Below are the code and all the weights of a small trained network. Each question names an input and a target symbol and asks about switching units off, where a switched-off unit gives its printed mean instead of its output.

import numpy as np


def w(rows, s, z=0):
    codes = np.array(rows[::2]) - 128.0
    scale = np.full(codes.shape[1], s)
    scale[-1] = z or s
    return codes * scale


def softmax(a):
    e = np.exp(a - a.max(-1, keepdims=True))
    return e / e.sum(-1, keepdims=True)


def log_softmax(a):
    a = a - a.max(-1, keepdims=True)
    return a - np.log(np.exp(a).sum(-1, keepdims=True))


def net(x, mask):
    ids = ['Φαβδξσ'.index(c) for c in x.split()]
    T = len(ids)
    res = E[ids] + P[:T]
    u = 0
    for l in range(3):
        r = res
        for j in range(2):
            rows = slice(2 * j, 2 * j + 2)
            q, k, v = (r @ M[l][rows].T for M in (Q, K, V))
            z = softmax(np.where(np.tri(T) > 0, q @ k.T / 2**0.5, -1e9)) @ v
            o = O[l][rows]
            res = res + np.where(mask[u + j], z, o[:, -1]) @ o[:, :-1]
        u += 2
    return log_softmax(res[-1] @ U[:, :-1].T + U[:, -1])


Q, K, V, O = {}, {}, {}, {}
E = w([
[18,18,138,128],'Φ',
[185,37,5,98],'α',
[158,163,113,121],'β',
[151,122,137,163],'δ',
[71,122,134,138],'ξ',
[210,194,74,172],'σ',
],0.011)
P = w([
[96,217,143,170],'0',
[1,98,208,142],'1',
[84,57,158,160],'2',
[104,57,136,149],'3',
[141,126,111,110],'4',
[143,157,126,152],'5',
[178,166,128,175],'6',
[156,152,146,151],'7',
[176,174,126,171],'8',
],0.0051)
Q[0] = w([
[177,127,170,151],'0.h1',
[124,227,177,69],'0.h1',
[89,112,65,157],'0.h2',
[192,199,171,254],'0.h2',
],0.0074)
K[0] = w([
[66,127,193,206],'0.h1',
[137,24,132,2],'0.h1',
[118,83,233,161],'0.h2',
[112,75,125,142],'0.h2',
],0.0081)
V[0] = w([
[193,91,2,83],'0.h1',
[138,84,150,200],'0.h1',
[169,181,182,90],'0.h2',
[68,44,28,190],'0.h2',
],0.0084)
O[0] = w([
[223,222,145,74,115],'0.h1',
[78,81,176,154,163],'0.h1',
[49,166,12,83,49],'0.h2',
[236,191,255,164,254],'0.h2',
],0.0056,0.0046)
Q[1] = w([
[159,11,110,112],'1.h1',
[81,81,58,85],'1.h1',
[187,95,72,1],'1.h2',
[145,133,42,96],'1.h2',
],0.0065)
K[1] = w([
[255,133,105,45],'1.h1',
[124,203,135,119],'1.h1',
[152,171,182,180],'1.h2',
[107,125,203,197],'1.h2',
],0.0082)
V[1] = w([
[215,70,8,67],'1.h1',
[197,146,3,35],'1.h1',
[3,116,106,186],'1.h2',
[66,145,222,189],'1.h2',
],0.0061)
O[1] = w([
[71,220,195,144,56],'1.h1',
[88,255,203,209,2],'1.h1',
[74,102,37,150,149],'1.h2',
[140,59,99,46,197],'1.h2',
],0.0081,0.0048)
Q[2] = w([
[156,201,152,75],'2.h1',
[132,1,148,190],'2.h1',
[213,86,172,66],'2.h2',
[221,84,63,126],'2.h2',
],0.005)
K[2] = w([
[94,105,155,194],'2.h1',
[169,234,109,31],'2.h1',
[2,118,65,106],'2.h2',
[128,53,59,81],'2.h2',
],0.0062)
V[2] = w([
[53,3,101,47],'2.h1',
[22,81,184,79],'2.h1',
[229,30,43,106],'2.h2',
[126,28,190,76],'2.h2',
],0.0057)
O[2] = w([
[91,80,200,251,186],'2.h1',
[213,85,174,205,118],'2.h1',
[27,120,186,91,254],'2.h2',
[86,147,255,144,218],'2.h2',
],0.0064,0.011)
U = w([
[163,27,227,232,6],'Φ',
[142,118,210,179,21],'α',
[91,78,94,208,229],'β',
[28,135,218,170,112],'δ',
[106,39,135,253,117],'ξ',
[54,102,124,9,209],'σ',
],0.0048,0.0025)

Each question gives the input, a string of symbols that net reads in full, and the target symbol t.
The units are the heads (2 rows each of Q, K, V and O). Each row of codes is followed by its name. A weight is (code - 128) times the scale printed after its matrix; where a second scale follows, it is the last column's (O and U).
mask holds one flag per head, layer by layer. A switched-off head (its flag False) gives its mean, the last column of its rows in O, instead of its output. The means were averaged over made-up inputs and are rounded, as every weight is.
A unit's drop is (log p(t) with every unit on - log p(t) with that unit switched off) / (log p(t) with every unit on - log p(t) with every unit switched off).
The circuit of an input: a set's keep is (log p(t) with only the set's units on - log p(t) with every unit switched off) / (log p(t) with every unit on - log p(t) with every unit switched off). Starting from all 6 units, units are removed one at a time, each time the one whose removal leaves the highest keep (on an exact tie, the one counted first), for as long as the keep stays at least 0.8.
circuit, biggest first: the units of the circuit, biggest drop first
which heads matter: for each layer, one digit per head in row order, 1 if its drop is at least 0.15 and else 0, layers parted by /
drop when u is switched off: that unit's drop, to one decimal
input α δ Φ, target σ: circuit, biggest first : (2.h1; 0.h1; 1.h2)
input α σ σ, target σ: which heads matter : 10 / 00 / 10
input Φ α α, target δ: circuit, biggest first : (1.h1; 2.h2; 0.h2; 0.h1)
input α δ Φ Φ δ δ σ β ξ, target σ: circuit, biggest first : (2.h1; 0.h1; 1.h1; 1.h2)
input α Φ σ, target σ: circuit, biggest first : (2.h1; 1.h1; 0.h1; 0.h2)
input Φ Φ Φ ξ, target Φ: circuit, biggest first : (2.h1; 0.h2; 1.h1)
input σ Φ Φ, target σ: circuit, biggest first : (2.h1)
input α Φ σ δ, target σ: circuit, biggest first : (2.h1; 0.h1; 1.h1; 0.h2)
input Φ ξ ξ, target Φ: circuit, biggest first : (2.h1; 1.h1; 0.h1)
input α Φ β, target σ: which heads matter : 11 / 10 / 10
input α ξ ξ, target σ: drop when 0.h1 is switched off : 0.6
input Φ Φ Φ ξ Φ, target Φ: drop when 1.h2 is switched off : 0.0
input Φ σ Φ Φ ξ α, target δ: drop when 2.h2 is switched off : 0.9
